Below are the code and all the weights of a small trained network. Each question names an input and a class and asks about switching units off, where a switched-off unit gives its printed mean instead of its output.

import numpy as np


def w(rows, s, z=0):
    codes = np.array(rows[::2]) - 128.0
    scale = np.full(codes.shape[1], s)
    scale[-1] = z or s
    return codes * scale


def f(y):
    return y / 2 * (1 + np.tanh(0.7978845608 * (y + 0.044715 * y**3)))


def log_softmax(a):
    a = a - a.max(-1, keepdims=True)
    return a - np.log(np.exp(a).sum(-1, keepdims=True))


def net(x, mask):
    res = np.array(x, float).reshape(1, 6) / 4 @ E
    y = f(res @ A[0][:, :-1].T + A[0][:, -1])
    res = res + np.where(mask, y, B[0][:, -1]) @ B[0][:, :-1]
    return log_softmax(res[-1] @ U[:, :-1].T + U[:, -1])


A, B = {}, {}
E = w([
[226,123,168,95,80,55,78,155,171,254,172],'x0',
[128,55,207,19,83,245,236,97,120,158,163],'x1',
[178,165,132,38,60,140,88,119,80,73,53],'x2',
[60,117,161,25,90,129,125,94,92,120,211],'x3',
[87,143,85,180,60,202,99,134,109,26,238],'x4',
[176,221,176,155,171,149,34,168,141,151,100],'x5',
],0.0068)
A[0] = w([
[185,127,94,110,74,144,107,132,121,57,105,113],'n1',
[212,109,125,149,128,85,141,125,144,188,64,177],'n2',
[104,124,159,136,104,119,99,142,124,154,124,73],'n3',
[155,133,134,169,104,215,126,137,130,99,167,143],'n4',
[164,130,103,128,79,136,107,130,120,69,118,69],'n5',
[167,134,127,165,95,197,111,130,126,100,173,72],'n6',
[161,117,125,123,96,125,133,119,130,150,187,133],'n7',
[153,136,142,162,131,156,117,122,132,120,114,36],'n8',
[145,155,115,179,124,98,73,126,124,112,109,74],'n9',
[90,110,90,130,115,117,181,118,116,39,46,129],'n10',
[211,114,125,146,123,86,145,141,134,186,66,183],'n11',
[161,105,119,76,70,98,126,132,130,150,217,128],'n12',
[136,143,113,181,129,100,76,133,133,97,85,168],'n13',
[144,148,107,101,115,137,145,102,136,132,131,13],'n14',
[144,74,127,227,149,137,249,129,145,192,120,164],'n15',
[132,162,116,186,135,128,118,130,130,124,100,17],'n16',
[128,113,136,144,124,177,144,119,131,111,154,3],'n17',
[88,136,127,151,150,119,123,120,135,121,121,103],'n18',
[136,120,145,138,122,136,130,95,130,118,133,5],'n19',
[146,127,112,183,128,109,106,115,138,123,123,52],'n20',
[158,152,154,39,143,169,128,127,120,126,30,77],'n21',
[161,163,93,240,138,77,37,138,126,82,65,149],'n22',
[103,114,107,160,119,138,161,130,122,92,95,97],'n23',
],0.019,0.0037)
B[0] = w([
[161,129,158,113,119,147,99,81,121,60,92,174],'n1',
[140,182,197,132,102,134,77,164,125,182,128,216],'n2',
[134,135,105,136,100,120,140,109,114,107,124,138],'n3',
[171,207,78,132,115,137,113,189,123,116,158,190],'n4',
[124,127,147,142,145,169,143,88,136,123,62,160],'n5',
[108,172,126,122,144,173,153,203,135,128,122,180],'n6',
[106,76,105,109,134,83,113,140,114,107,113,182],'n7',
[99,136,131,107,137,119,130,89,122,146,177,143],'n8',
[89,115,99,123,136,134,162,171,141,169,138,181],'n9',
[159,115,68,128,130,142,139,98,131,41,130,202],'n10',
[132,173,203,128,118,123,79,162,122,194,125,214],'n11',
[145,5,108,139,124,54,121,139,132,105,142,224],'n12',
[142,131,105,130,145,112,148,167,128,136,186,191],'n13',
[128,105,140,174,149,115,101,146,139,107,131,136],'n14',
[46,62,90,129,155,158,208,156,135,92,89,234],'n15',
[124,111,96,128,101,86,117,98,124,143,148,166],'n16',
[143,175,95,129,124,120,118,160,131,142,136,156],'n17',
[188,112,112,111,104,135,103,132,137,135,125,150],'n18',
[113,133,122,168,147,128,111,147,135,123,115,126],'n19',
[103,139,110,96,122,128,106,164,113,126,130,162],'n20',
[136,99,156,135,120,156,114,167,132,76,34,206],'n21',
[100,134,57,138,128,90,151,203,129,160,209,251],'n22',
[149,135,116,120,141,121,124,72,123,108,151,167],'n23',
],0.023,0.02)
U = w([
[145,65,168,105,108,119,81,153,106,91,50,179],'0',
[113,84,12,112,182,103,203,124,124,43,186,214],'1',
[181,254,151,127,123,206,86,137,106,123,100,63],'2',
[53,127,173,130,179,209,183,118,138,144,48,2],'3',
[156,77,126,101,114,19,86,16,86,159,199,42],'4',
[95,160,92,127,124,71,122,236,117,194,204,157],'5',
],0.0058,0.0056)

Each question gives the input, the list of numbers given to net, and the class t.
The units are the neurons (one row each of A and B). Each row of codes is followed by its name. A weight is (code - 128) times the scale printed after its matrix; where a second scale follows, it is the last column's (A, B and U).
mask holds one flag per neuron, in row order. A switched-off neuron (its flag False) gives its mean, the last column of its row in B, instead of its output. The means were averaged over made-up inputs and are rounded, as every weight is.
A unit's drop is (log p(t) with every unit on - log p(t) with that unit switched off) / (log p(t) with every unit on - log p(t) with every unit switched off).
The circuit of an input: a set's keep is (log p(t) with only the set's units on - log p(t) with every unit switched off) / (log p(t) with every unit on - log p(t) with every unit switched off). Starting from the 12 units with the biggest drops (on a tie, the unit counted first), units are removed one at a time, each time the one whose removal leaves the highest keep (on an exact tie, the one counted first), for as long as the keep stays at least 0.8.
circuit, biggest first: the units of the circuit, biggest drop first
k most important neurons: the k neurons with the biggest drops, biggest first
drop of u: that unit's drop, to one decimal
input [-1,-1,2,1,5,1], class 2: circuit, biggest first : [n15 n12 n1]
input [2,-1,6,-3,-5,-8], class 0: 3 most important neurons : [n4 n21 n6]
input [7,-1,-4,5,3,6], class 4: circuit, biggest first : [n15 n22 n12]
input [-8,1,6,-1,-5,2], class 0: circuit, biggest first : [n21]
input [5,-6,-1,4,1,-7], class 1: 3 most important neurons : [n11 n2 n16]
input [-5,3,7,6,2,-1], class 0: 2 most important neurons : [n22 n21]
input [-2,0,5,1,-8,-2], class 0: 3 most important neurons : [n21 n4 n6]
input [-7,-7,-6,-3,-4,-1], class 1: 2 most important neurons : [n10 n15]
input [5,-4,-2,6,-4,-4], class 4: 3 most important neurons : [n22 n21 n15]
input [0,2,8,-8,-7,-1], class 2: 3 most important neurons : [n2 n12 n11]
input [3,1,1,-7,-8,-6], class 3: 2 most important neurons : [n15 n22]
input [-3,-3,6,1,-6,-4], class 0: 2 most important neurons : [n21 n4]
input [-5,-2,7,1,-3,4], class 1: 2 most important neurons : [n22 n2]
input [4,6,-1,0,0,-1], class 1: 4 most important neurons : [n2 n11 n21 n1]
input [-5,-6,5,4,-7,-3], class 1: circuit, biggest first : [n10]
input [-8,6,-8,-8,-7,4], class 3: drop of n15 : 0.3
input [3,-3,-2,7,3,-7], class 4: drop of n15 : 0.4
input [-2,-1,-8,5,3,0], class 1: drop of n11 : 1.5
